Read these off the row that follows.
1) The entry just left of 115?
2) The first entry?
3) The third smallest entry?
[118 119 123 110 106 117 123 121 115]
1) 121
2) 118
3) 115

[[122 137 116 128 125 137 130]
 [127 131 109 137 128 131 128]
 [133 122 139 129 136 122 131]
 [120 134 128 116 110 134 118]
 [141 114 130 145 146 115 134]
 [124 135 132 121 129 134 132]
 [127 131 131 126 135 132 135]
 [121 137 123 121 122 137 128]
 [111 149 129 104 112 148 126]
 [125 132 127 125 127 132 129]
 [125 129 146 112 120 128 123]
 [122 139 126 124 136 139 140]
 [131 125 147 122 136 125 134]
 [137 113 131 136 125 113 119]]
What is the 3rd entry in reading order?
A: 116
The first entry in the row that holds the smallest entry -> 111
What is the top-right entry?
A: 130
What is the second smallest entry?
A: 109
What is the 2nd entry on the main diagonal?
A: 131
What is the entry directly below the smallest entry?
A: 125
The third largest entry is 147
What is the entry just left of 104?
A: 129
What is the entry directly below 145?
A: 121
What is the top-left entry?
A: 122
What is the entry just right of the smallest entry?
A: 112
What is the 4th entry in reading order?
A: 128
The last entry, reading row by row is 119
The 3rd entry from the end, reading row by row -> 125
What is the 2nd-last entry, reading row by row?
A: 113
What is the entry directly above the smallest entry?
A: 121
The entry directly below 115: 134
What is the entry directly above 119?
A: 134
The bottom entry of the column that holds the largest entry -> 113
The largest entry in the last column -> 140
What is the last entry of the largest entry's row?
A: 126
What is the entry in the bottom-left corner?
A: 137
What is the largest entry in the first column?
A: 141
The 4th-last entry, reading row by row: 136
The 3rd entry on the main diagonal is 139
What is the minimum?
A: 104
What is the fifth entry from the end, reading row by row?
A: 131
What is the second entry on the diagonal from the top-right corner?
A: 131

Questions about the matrix below. Indices start at 0.
1) The entry at row 0, column 1?
2) The entry in the top-left corner?
3) The entry at row 2, column 0?
4) The entry in the bottom-right corner?
5) The entry in row 0 and column 2?
6) The entry at row 1, column 0?
[[125 132 125 133 132 132 133 132 125 125 133 126 125 133 125 125]
 [125 132 125 133 132 132 133 132 125 125 133 125 125 133 125 125]
 [152 120 152 120 120 120 120 119 153 151 118 153 151 119 152 151]
 [114 141 114 142 141 141 142 142 114 115 145 114 114 143 114 114]
 [129 135 129 135 135 135 135 135 130 129 137 130 128 136 129 129]
 [121 138 121 139 138 138 139 138 121 121 141 121 120 140 121 121]
 [127 135 127 135 135 135 135 135 128 127 136 128 127 136 128 127]
 [135 130 135 130 130 130 130 130 136 135 130 136 135 130 135 135]
 [136 129 136 130 129 129 130 129 137 136 129 137 136 130 137 136]
 [121 134 121 135 135 135 135 135 121 121 135 121 121 135 121 121]
 [130 133 130 133 133 133 133 133 131 130 134 131 130 134 130 130]
 [110 143 110 145 144 144 145 144 110 111 148 110 110 146 110 110]
 [131 132 131 133 132 132 133 132 132 131 133 132 131 133 132 131]]
1) 132
2) 125
3) 152
4) 131
5) 125
6) 125

W =
array([[130, 115, 137, 139, 108, 130],
       [138, 131, 111, 134, 110, 138],
       [127, 115, 144, 137, 112, 127],
       [138, 136, 107, 132, 115, 138],
       [133, 117, 130, 139, 105, 133]])
Counting starts at 0.
Report the entry in row 1 and column 0.
138
Report the entry in the top-right corner.
130
The top-left entry: 130
Report the bottom entry of the column that holds the largest entry.
130
The entry just right of 105 is 133
Report the entry in row 0 and column 1.
115
The entry in row 2 and column 2 is 144
The top entry of the column that holds the smallest entry: 108
The entry just left of the smallest entry -> 139
The entry in row 0 and column 2 -> 137
Report the entry just left of the largest entry.
115
The entry in row 2 and column 0: 127
The entry just right of 112: 127
The minimum -> 105

X = 153  137  141  136  127  133  139  144  112  133  139
Read off the first entry from the right.
139
Read off the minimum.
112
The second entry from the right: 133

Read these off the row that follows.
1) Which number is the 3rd entry from the left?
2) Which number is the 1st entry?
3) Which number is the fifth entry?
4) Which number is the entry just right of 118?
[144 144 145 113 118 125 106 110 128 132 139 133]
1) 145
2) 144
3) 118
4) 125

Read these off the grid that follows. Rows and columns are numbered from 0.
1) The top-left entry?
2) The bottom-left entry?
3) The top-right entry?
4) The entry in row 2 and column 0?
5) The bottom entry of the column that holds the smallest entry?
6) The entry in the bottom-right corner?
7) The entry in row 1 and column 0?
8) The entry directly below the centre entry?
[[131 123 143 134 117 129 146 128 126]
 [123 147 124 145 122 123 134 120 139]
 [127 132 147 137 126 143 139 137 140]
 [124 125 134 140 111 126 130 129 136]
 [123 124 135 139 115 123 140 137 138]
 [126 115 136 133 109 128 140 130 139]
 [118 123 135 129 108 128 144 131 131]
 [124 124 132 139 129 134 142 125 132]
 [129 129 131 142 115 122 130 127 139]
 [125 120 146 132 118 144 149 130 125]
 [124 123 136 146 137 139 135 129 135]
 [129 136 141 150 123 133 139 129 137]
 [122 140 128 150 122 123 136 126 139]]
1) 131
2) 122
3) 126
4) 127
5) 122
6) 139
7) 123
8) 129

Questions about the grid below. Indices start at 0.
1) Find the entry just right of 104.
2) Find the entry at row 0, column 0.
3) Find the entry just left of 127.
4) Find the top entry of the column that holds the largest entry.
5) Find the entry in row 0 and column 2.
6) Find the entry at row 1, column 0.
7) Find the bottom entry of the column that holds the largest entry.
8) Find the entry directly above 105.
[[130 144 134 128 114 138 149]
 [102 114 106 105 104 146 103]
 [139 127 145 128 120 130 153]]
1) 146
2) 130
3) 139
4) 149
5) 134
6) 102
7) 153
8) 128
